Moves between units:
SG: §>JH, $>PP
LS: §>JC, $>ZL
TG: §>GP, $>HM
HD: §>RF, $>CD
GH: §>LS, $>QC
ZR: §>DC, $>QS
QZ: §>HD, $>ZN
JH: §>TN, $>TJ
TC: §>BH, $>BL
QL: §>TG, $>NZ
GF: §>NH, $>FQ
CL: §>TR, $>QP
QC: §>SC, $>GH
GP: §>CL, $>CF
FQ: §>QZ, $>GF
SD: §>QS, $>DC
MN: §>TJ, $>TN
CC: §>SD, $>RD
DC: §>RD, $>SD
PC: §>MP, $>GL
BS: §>BR, $>MS
BR: §>ZL, $>JC
QP: §>CF, $>CL
RF: §>GR, $>JM
ZD: §>DR, $>QH
DR: §>JM, $>GR
BH: §>GH, $>SC
BD: §>GL, $>MP
NH: §>QP, $>TR
QS: §>SG, $>ZR
ZL: §>QC, $>LS
BL: §>QL, $>TC
TJ: §>PP, $>JH
GR: §>QH, $>DR
CF: §>HM, $>GP
GL: §>CC, $>PC
JC: §>MS, $>BR
QH: §>BD, $>ZD
SC: §>BL, $>BH
TR: §>FQ, $>NH
MS: §>MN, $>BS
MP: §>ZD, $>BD
JM: §>CD, $>RF
NZ: §>TC, $>QL
TN: §>BS, $>MN
RD: §>PC, $>CC
PP: §>ZR, $>SG
HM: §>NZ, $>TG
ZN: §>GF, $>QZ
CD: §>ZN, $>HD

The rows follow the links: the fewer symbols apart two units are, the more alike their rows tend to be.

Each row is also shifted at random along 4 hidden directions that mean nothing.

Some units, each with a row of numbers:
MP
[10, 6, -2, -5, 5, 10, 8, -1, 7, 16, 9, -11, -3, 3, 3, 11, 10, -14, -7, -9, 6, -10, 8, -16, 6, 11, 9, 6, -8, -12, -8, -7, -8, -10, 0, -17]
CC
[36, -11, 14, 3, 2, -18, 3, -2, -1, -6, -3, -6, 14, -8, 4, -3, 8, 7, 13, -1, -3, -2, 14, 2, 2, 1, -19, -5, 24, 2, -4, 9, 6, -5, 9, -8]
NH
[7, -10, 6, 6, 0, -20, -4, 3, -7, -23, -9, -3, 9, -9, 1, 6, 4, 15, 7, 17, 7, -3, 24, 22, 9, -39, -7, -5, 10, 3, -3, 13, 10, 9, -11, 0]
BR
[-29, 15, 8, -3, -4, 17, 15, 21, 9, -8, -3, 10, -6, 5, -24, -13, 0, -5, -23, 4, 9, 12, -25, -16, 0, 10, 13, -2, -17, 16, 9, 1, -15, 26, 12, 24]
JC
[-33, 0, -6, -3, -15, 7, -8, -21, -8, 12, -7, 12, -9, -2, 14, -12, -21, 2, 20, -1, -19, 10, -25, 10, -5, 7, -11, -6, -1, 9, 4, -10, 10, -6, -7, 13]
PC
[11, 9, -13, -4, 2, 7, 1, -14, 1, 22, 18, -3, -9, -1, 21, 14, 2, -10, 9, -4, -4, 4, 16, 3, 0, -8, 25, 8, -14, -11, -14, 1, -12, -5, -5, -10]
BS
[-22, 15, 4, 4, -5, 13, 15, 16, 12, -11, -6, 13, -3, 5, -19, -10, 3, 2, -16, 12, 10, 11, -15, -4, 4, -6, 18, -1, -19, 11, 4, 4, -15, 28, 3, 30]
GL
[-27, -2, 16, -2, -3, -11, 2, 0, -10, -19, 0, 1, 8, -24, -10, 5, 1, 2, 5, 9, 4, 9, 18, 14, -1, -21, -3, -11, 8, 1, -3, 12, 3, 11, 1, -7]
GF
[-14, 1, 23, -9, 2, -10, 5, 2, -6, -4, 8, -5, 6, -17, -7, -1, 2, -2, 7, -6, -3, 11, 11, -3, -5, 9, -5, -13, 17, 13, -2, 16, -7, 5, 23, -11]
ZL
[10, 1, -5, -3, -17, 8, -2, -11, 1, 10, -14, 4, -8, 8, 13, -11, -12, 6, 13, 4, -11, 2, -20, 7, 13, -4, -7, -3, -8, 15, 2, -10, 11, 1, -12, 18]
CL
[17, -2, -14, 2, 15, 2, -9, -3, 1, 16, 18, -7, -5, 14, 10, 4, 1, -6, -3, -22, -9, -5, -2, -12, -18, 30, 6, 14, 7, -12, 2, -4, -8, -19, 12, -14]
DR
[-26, -8, 6, -3, -2, 7, 7, -2, 2, -2, -12, -13, 8, -7, -4, 10, 9, -8, -1, -6, 11, -24, 11, -10, 20, -2, -14, -7, 1, -13, -5, -16, 14, -10, -14, -22]
GH
[-6, 1, -5, 2, -12, 6, 4, -8, 8, 5, -15, 10, -2, 8, 2, -11, -3, 7, 7, 9, -5, -3, -19, 2, 13, 2, -9, -2, -4, 5, -1, -11, 8, 1, -9, 24]
HD
[-16, -9, -2, -3, -1, 1, 5, -28, 9, 29, -3, -11, 8, 0, 22, 6, 10, -8, 21, -19, -11, -27, 6, -16, 14, 28, -26, -1, 16, -18, -14, -23, 14, -39, -4, -22]
BD
[13, 0, 20, -11, -1, -4, 5, 13, -6, -10, 6, -5, 4, -17, -22, 4, 6, -4, -6, 3, 10, 3, 14, -4, 5, -5, -3, -15, 6, 7, -2, 9, 1, 7, 8, -16]
QH
[-27, 9, 16, -21, -12, -3, 6, -21, -10, 19, 17, -2, -7, -29, 8, 6, -7, -10, 28, -1, -15, 19, 16, 7, 3, -1, 6, -18, 6, 12, -15, 12, -6, -1, 9, -15]
JH
[4, -7, 2, 20, 6, -4, 14, 9, 18, -14, -21, 6, 19, 11, -6, -10, 16, 12, -6, 2, 8, -16, -7, -10, 5, 7, -16, 6, 10, -7, 1, -4, 2, 3, 3, 21]
CF
[14, -7, 6, 15, 8, -18, 3, 12, 8, -21, -9, 2, 16, 5, -6, -3, 14, 15, -4, 11, 8, -8, 11, 7, 4, -13, -8, 3, 14, -1, -3, 8, 3, 8, 4, 13]
ZN
[18, -7, 15, -7, -3, -8, -1, 8, -7, -17, -6, -13, 6, -11, -10, 7, 3, 2, 0, 9, 9, -6, 21, 8, 15, -23, -11, -11, 5, 7, -2, 5, 11, 4, -8, -17]
ZR
[12, -2, -15, 6, 11, 2, -14, 3, -9, -1, 10, 0, -7, 5, 2, 5, -6, -3, -10, -7, 2, 5, -2, 4, -21, 1, 14, 11, -8, -12, 9, 0, -7, -2, 0, -9]

In each set, the symbols that take the first to the second take the third to the fourth. Give the fourth.
Answers are names.
A [-43, 1, 9, -8, -9, 3, 4, -4, -7, -11, -9, -7, 0, -20, -4, 14, -1, -6, 4, 10, 11, -6, 19, 10, 19, -32, 0, -13, -10, -4, -7, -4, 11, 6, -20, -16]
B [7, 0, -3, -6, -6, 11, -12, 8, -9, -4, -5, -2, -11, 6, -9, -10, -17, 1, -8, -2, -3, 7, -24, -1, -6, 4, -4, -2, -9, 15, 16, -5, 7, 3, -3, 3]
C [38, -8, -1, 15, 4, -11, 8, 0, 20, 1, -16, 2, 16, 18, 9, -10, 17, 18, 4, 3, -1, -19, -6, -8, 12, 15, -23, 6, 18, -3, -6, -5, 7, -10, 3, 20]
D QS

A [63, -1, 17, -15, -3, -7, 2, 17, -7, -11, 6, -11, -2, -11, -21, 6, 4, -2, -7, 12, 12, 2, 21, 0, 17, -20, 0, -14, 0, 12, -2, 11, 2, 11, -4, -15]
B [44, -9, -11, -5, -3, 1, -17, -12, -10, 16, 0, -1, -8, 8, 13, -10, -17, 0, 13, -14, -19, 2, -21, -2, -11, 24, -17, 2, 8, 8, 10, -10, 11, -21, 2, -5]
C [20, -7, -21, 7, 8, -2, -27, 16, -14, -22, -2, -2, -9, 11, -6, 9, -11, 6, -18, 8, 11, -4, 2, 17, -8, -28, 9, 12, -14, -8, 16, -1, 11, 5, -21, -5]
D JM

A [-3, -1, -17, 4, 9, 2, -13, -1, -9, 2, 12, 2, -5, 5, 6, 6, -7, -3, -5, -10, -2, 6, -2, 4, -23, 5, 13, 12, -6, -12, 9, -1, -5, -5, 3, -10]
B [12, -5, 4, 17, 4, -11, 12, 1, 14, -8, -12, 5, 18, 6, 5, -9, 16, 13, 5, 2, 0, -6, 1, 0, 2, 5, -11, 6, 16, -4, -3, 6, 0, 1, 10, 18]
C [-12, 3, 20, 2, 11, -12, 10, 23, 4, -20, 8, 1, 11, -6, -22, -4, 12, 6, -15, 0, 10, 9, 8, -6, -12, 5, 6, -3, 12, 9, 3, 21, -14, 19, 27, 6]
D TR

A [-18, 9, 4, 0, -7, 7, 17, -7, 14, 15, -5, 12, 2, 5, 7, -16, 1, 2, 9, -4, -12, 8, -20, -10, 1, 23, -1, 1, 2, 11, -3, -1, -9, 4, 15, 26]
B [10, -1, -9, 0, 6, 5, -16, 13, -14, -10, 5, 4, -11, 5, -14, -2, -15, -3, -17, -4, 3, 10, -14, 2, -22, 4, 6, 4, -8, 1, 19, 1, 0, 4, 3, -6]
C [6, -9, 2, 12, -3, -24, 1, -13, -3, -12, -12, 4, 12, -9, 17, 2, 4, 16, 24, 12, -5, 0, 19, 27, 4, -31, -11, -2, 14, -4, -8, 11, 10, 2, -7, 7]
D PC

A [-12, -3, 10, 8, 4, -19, 1, 6, -1, -19, -3, 2, 11, -7, -1, 1, 7, 13, 6, 11, 3, 4, 18, 14, -2, -20, -3, -3, 12, 4, -3, 16, -1, 14, 4, 6]
B [28, 6, 2, -13, -3, 11, -8, 9, -8, 9, 10, 3, -15, 7, -14, -13, -16, -5, -10, -8, -8, 18, -26, -10, -14, 26, 4, -4, -7, 20, 14, 1, -5, 1, 13, 2]
C [-7, -1, -1, 12, -5, -1, 14, -11, 16, 7, -15, 11, 11, 8, 15, -12, 9, 12, 15, 2, -9, -4, -12, -3, 6, 9, -10, 4, 8, 0, -7, -5, 1, -3, 3, 26]
D GP

A [2, 0, -4, -6, -1, 9, -16, 9, -12, -3, 3, 0, -12, 5, -7, -7, -18, -3, -9, -7, -4, 13, -20, 0, -18, 10, 3, 1, -6, 14, 18, 0, 0, 2, 5, -2]
B [0, 7, 6, 7, 3, 3, 15, 16, 19, -5, -3, 9, 6, 13, -15, -11, 13, 6, -16, 7, 6, -2, -13, -17, 4, 15, 0, 1, 2, 5, 1, 0, -10, 13, 13, 28]
C [-2, 9, -12, -3, 5, 5, -15, 1, -16, 1, 21, 9, -18, -1, 1, 3, -18, -8, -7, -3, -5, 25, -4, 10, -29, -5, 27, 7, -14, 2, 10, 12, -15, 9, 8, -4]
D SG

A [20, -2, -11, 6, 21, 7, -4, 20, 6, -6, 9, -8, 0, 16, -15, 10, 12, -8, -32, -6, 17, -17, 3, -19, -5, 11, 9, 15, -5, -20, 5, -8, -6, -6, 0, -15]
B [11, 10, 4, 0, -2, 8, 14, 16, 17, 0, -4, 9, 1, 12, -18, -13, 8, 4, -15, 7, 6, 0, -18, -15, 8, 16, 1, -1, -5, 12, 1, -3, -8, 13, 8, 27]
C [-39, 9, 8, -13, -6, 6, 8, -9, -2, 8, 13, -2, -7, -17, -5, 12, 0, -13, 3, 4, 4, 3, 17, -2, 10, -8, 12, -11, -10, -3, -13, -1, -4, 3, -5, -15]
D CF

A [-3, -4, 11, 4, -1, -16, 2, 6, -7, -23, -3, 3, 10, -17, -9, 5, 4, 9, 3, 14, 7, 7, 19, 18, 0, -29, 0, -7, 7, 1, -2, 15, 1, 15, 0, 0]
B [20, -1, -8, 0, -13, 6, -5, -5, 0, 5, -14, 7, -7, 9, 3, -11, -10, 7, 8, 9, -6, -4, -19, 6, 15, -4, -13, -4, -7, 10, 3, -13, 15, -3, -17, 18]
C [7, -3, -15, 4, 8, 3, -4, -7, 5, 8, 7, -7, -3, 8, 8, 14, 7, -6, -4, -1, 5, -17, 12, -3, 6, -4, 7, 10, -7, -20, -9, -11, 3, -14, -15, -11]
D RD

A [-3, -7, 14, 8, 5, -18, 5, 2, 5, -7, -1, -2, 16, -4, 5, -5, 11, 11, 8, -3, -5, -1, 10, 1, -5, 8, -15, -1, 25, 3, -4, 12, 0, -2, 17, 2]
B [2, 3, 2, -13, -2, 7, 11, -20, 5, 30, 10, -11, -6, -6, 18, 8, 5, -15, 15, -14, -10, -5, 11, -11, 10, 14, 2, -2, 0, -4, -16, -6, -3, -18, 4, -18]
C [-7, -4, -20, 6, 7, -3, -20, -6, -10, 2, 9, -1, -7, 7, 16, 6, -9, 1, 2, -5, -5, -1, 1, 12, -16, -4, 8, 14, -2, -13, 6, -2, 1, -10, -7, -9]
D BR

A [20, 4, -2, 11, -3, -14, 9, -7, 8, -5, -3, 9, 8, -2, 15, -3, 7, 14, 15, 17, -5, 8, 11, 18, 4, -23, 6, 3, 6, 2, -10, 14, -6, 11, 1, 24]
B [-16, 3, 8, 11, 9, -8, 12, 17, 12, -16, -1, 9, 12, 5, -15, -7, 14, 10, -12, 9, 9, 3, 1, -5, -5, 3, 6, 3, 7, 2, -4, 13, -13, 17, 15, 21]
C [27, -2, 7, 11, 5, -14, 10, 6, 6, -11, -3, 5, 13, -1, 1, -4, 11, 12, 2, 6, 2, 3, 10, 5, -1, -6, -2, 0, 13, 2, -4, 14, -6, 8, 10, 14]
D NZ

A [-28, -1, -5, 4, -11, 9, -2, 7, -1, -17, -19, 12, -3, 6, -16, -8, -9, 5, -10, 15, 8, -6, -22, 3, 11, -12, -8, -4, -13, 3, 11, -14, 13, 10, -17, 20]
B [-9, 9, -6, -1, 15, 12, 4, 12, 2, 4, 22, -2, -6, 3, -8, 9, 4, -17, -23, -12, 10, 5, 1, -15, -19, 17, 28, 11, -14, -14, 2, 3, -22, 3, 14, -12]
C [26, 1, -15, 6, 14, 4, -9, 11, -2, -6, 9, -5, -5, 11, -4, 9, 3, -6, -19, -6, 10, -4, 2, -6, -14, 1, 15, 15, -9, -18, 9, -3, -7, -2, -2, -12]
D ZN

A [51, -15, 15, -5, 0, -11, 2, 1, -2, -2, -9, -16, 12, -7, -8, 2, 8, 2, 6, -5, 3, -19, 13, -10, 16, 9, -31, -12, 21, 0, -4, -4, 17, -16, 0, -23]
B [-12, -7, -10, 0, 3, 3, -18, -2, -11, 4, 2, -1, -8, 6, 9, -5, -15, 0, 3, -15, -11, 5, -18, 0, -24, 18, -7, 5, 3, 3, 16, -4, 5, -13, 5, -8]
C [-3, 0, 4, -16, -14, -3, 2, -29, -6, 20, 4, -6, -3, -19, 19, 12, -3, -5, 30, 4, -12, -2, 20, 12, 21, -15, -7, -13, 4, 1, -18, -3, 10, -13, -15, -15]
D SC

A [4, 5, 5, -10, -9, 13, 0, 0, -2, 15, 1, 3, -11, 7, -3, -16, -13, -4, 1, -12, -13, 12, -31, -13, -8, 29, -4, -4, -3, 21, 10, -3, -2, -2, 12, 7]
B [34, 7, 22, -22, -2, 3, 8, 12, -2, 5, 14, -14, -4, -12, -16, 6, 4, -11, -6, -3, 4, 9, 14, -13, 10, 4, 7, -15, 0, 19, -4, 12, -9, 6, 11, -20]
C [-10, 4, -8, -4, 2, 3, 1, -11, 4, 11, 8, -5, -4, 0, 9, 14, 5, -11, 1, 0, 4, -10, 15, -2, 11, -6, 10, 4, -8, -15, -13, -10, 0, -9, -14, -12]
D PP

A [-9, 12, 2, -10, -14, 13, 6, -8, 2, 16, -2, 7, -12, 3, 4, -16, -11, -1, 9, -4, -14, 17, -23, -4, -1, 13, 5, -5, -9, 21, 4, 0, -6, 5, 7, 18]
B [-31, -4, 9, 7, -1, -21, 3, -15, -1, -2, 1, 6, 12, -13, 20, -2, 3, 14, 26, 3, -14, 11, 15, 20, -5, -9, -5, -2, 21, 4, -9, 15, -1, 0, 10, 8]
C [-9, 8, 11, 5, 6, -11, 9, 15, 5, -15, 8, 8, 6, -4, -11, -1, 8, 10, -7, 13, 6, 17, 11, 6, -7, -12, 16, 2, 3, 8, -3, 24, -18, 24, 16, 18]
D BR

A [43, -5, -17, 3, 12, -1, -19, 6, -6, 3, 11, -6, -10, 15, 6, 6, -5, 0, -9, -6, -1, -2, 0, 0, -13, 2, 10, 14, -3, -5, 7, 1, -1, -10, -2, -11]
B [-39, -7, 9, -6, -8, -1, 3, -16, -3, 3, -7, -8, 7, -16, 2, 8, 3, -6, 13, -1, 1, -15, 12, -1, 17, -2, -18, -15, 8, -9, -9, -12, 15, -12, -12, -20]
C [-35, -7, 13, 11, 6, -17, 4, 2, 1, -15, -4, 2, 17, -8, 0, -3, 10, 10, 8, -1, -2, -1, 9, 5, -8, 1, -12, -2, 21, -1, -1, 11, 0, 3, 13, 5]
D LS

A [16, -13, 16, -4, -1, -11, 2, -6, -4, -1, -8, -11, 15, -12, -1, 2, 6, 2, 14, -8, -2, -14, 11, -5, 10, 11, -31, -14, 24, -2, -3, -4, 17, -18, 1, -21]
B [-3, 0, 6, 12, 5, -6, 15, 3, 17, 1, -6, 8, 13, 10, -1, -13, 15, 10, -1, -1, -5, -7, -10, -13, 0, 23, -10, 5, 16, -1, -3, 0, -7, 0, 17, 22]
C [-1, -2, 12, 0, -6, -19, 5, -19, -6, 7, 7, 3, 7, -19, 19, -2, 0, 7, 32, 1, -17, 16, 19, 17, -4, -8, -5, -9, 20, 9, -12, 17, -2, -2, 13, -2]
D CF

A [-12, 3, 10, -13, -9, 1, 5, -10, -5, 6, 0, -10, -4, -17, 4, 11, 0, -8, 12, 3, 2, -2, 18, 5, 17, -19, 0, -11, -4, 3, -11, 0, 6, -1, -12, -17]
B [18, -6, -4, -1, 6, 9, -13, 17, -9, -8, -3, -2, -3, 8, -21, -11, -13, -3, -20, -12, 4, 0, -27, -15, -17, 27, -12, 1, 0, 3, 21, -9, 7, -6, 7, -6]
C [14, 14, 12, -24, -5, 10, 12, -9, 1, 26, 21, -11, -11, -12, 5, 9, 3, -19, 8, -8, -4, 10, 13, -13, 9, 10, 16, -10, -7, 11, -14, 7, -15, -1, 12, -17]
D MS

A [-21, 2, 11, -11, -4, 4, 5, 5, -4, -10, 2, -5, -1, -17, -19, 14, 5, -10, -8, 10, 16, -7, 17, -1, 17, -19, 3, -13, -9, -2, -5, -2, 4, 8, -11, -16]
B [34, 6, 14, -4, 2, -12, 2, 18, -7, -22, 9, 2, 0, -16, -19, 6, 2, 4, -8, 19, 12, 20, 23, 15, 0, -34, 18, -8, -3, 13, -2, 26, -11, 28, 5, 2]
C [20, -10, 20, -8, 0, -8, 3, -3, -3, 5, -4, -16, 11, -10, -2, 0, 8, -1, 9, -13, -4, -10, 9, -13, 8, 17, -26, -13, 25, 7, -4, 2, 10, -15, 11, -22]
D CF

A [9, -3, -7, 14, -4, -6, 5, -1, 15, -8, -20, 10, 9, 13, 6, -5, 8, 17, 2, 20, 6, -13, -3, 8, 19, -18, -11, 5, 0, -3, -6, -7, 11, 4, -18, 29]
B [1, -3, -5, -1, 7, 6, -13, 5, -11, 5, 9, 2, -8, 3, -6, -7, -14, -8, -7, -18, -8, 11, -20, -9, -27, 32, -3, 5, 4, 0, 17, -2, -2, -8, 15, -9]
C [-26, -5, -11, 2, 2, 2, -19, -2, -14, 0, 2, 2, -8, 5, 7, -4, -17, 0, 1, -12, -8, 6, -15, 6, -22, 8, -4, 5, 1, 0, 16, -3, 4, -7, 0, -6]
D HD

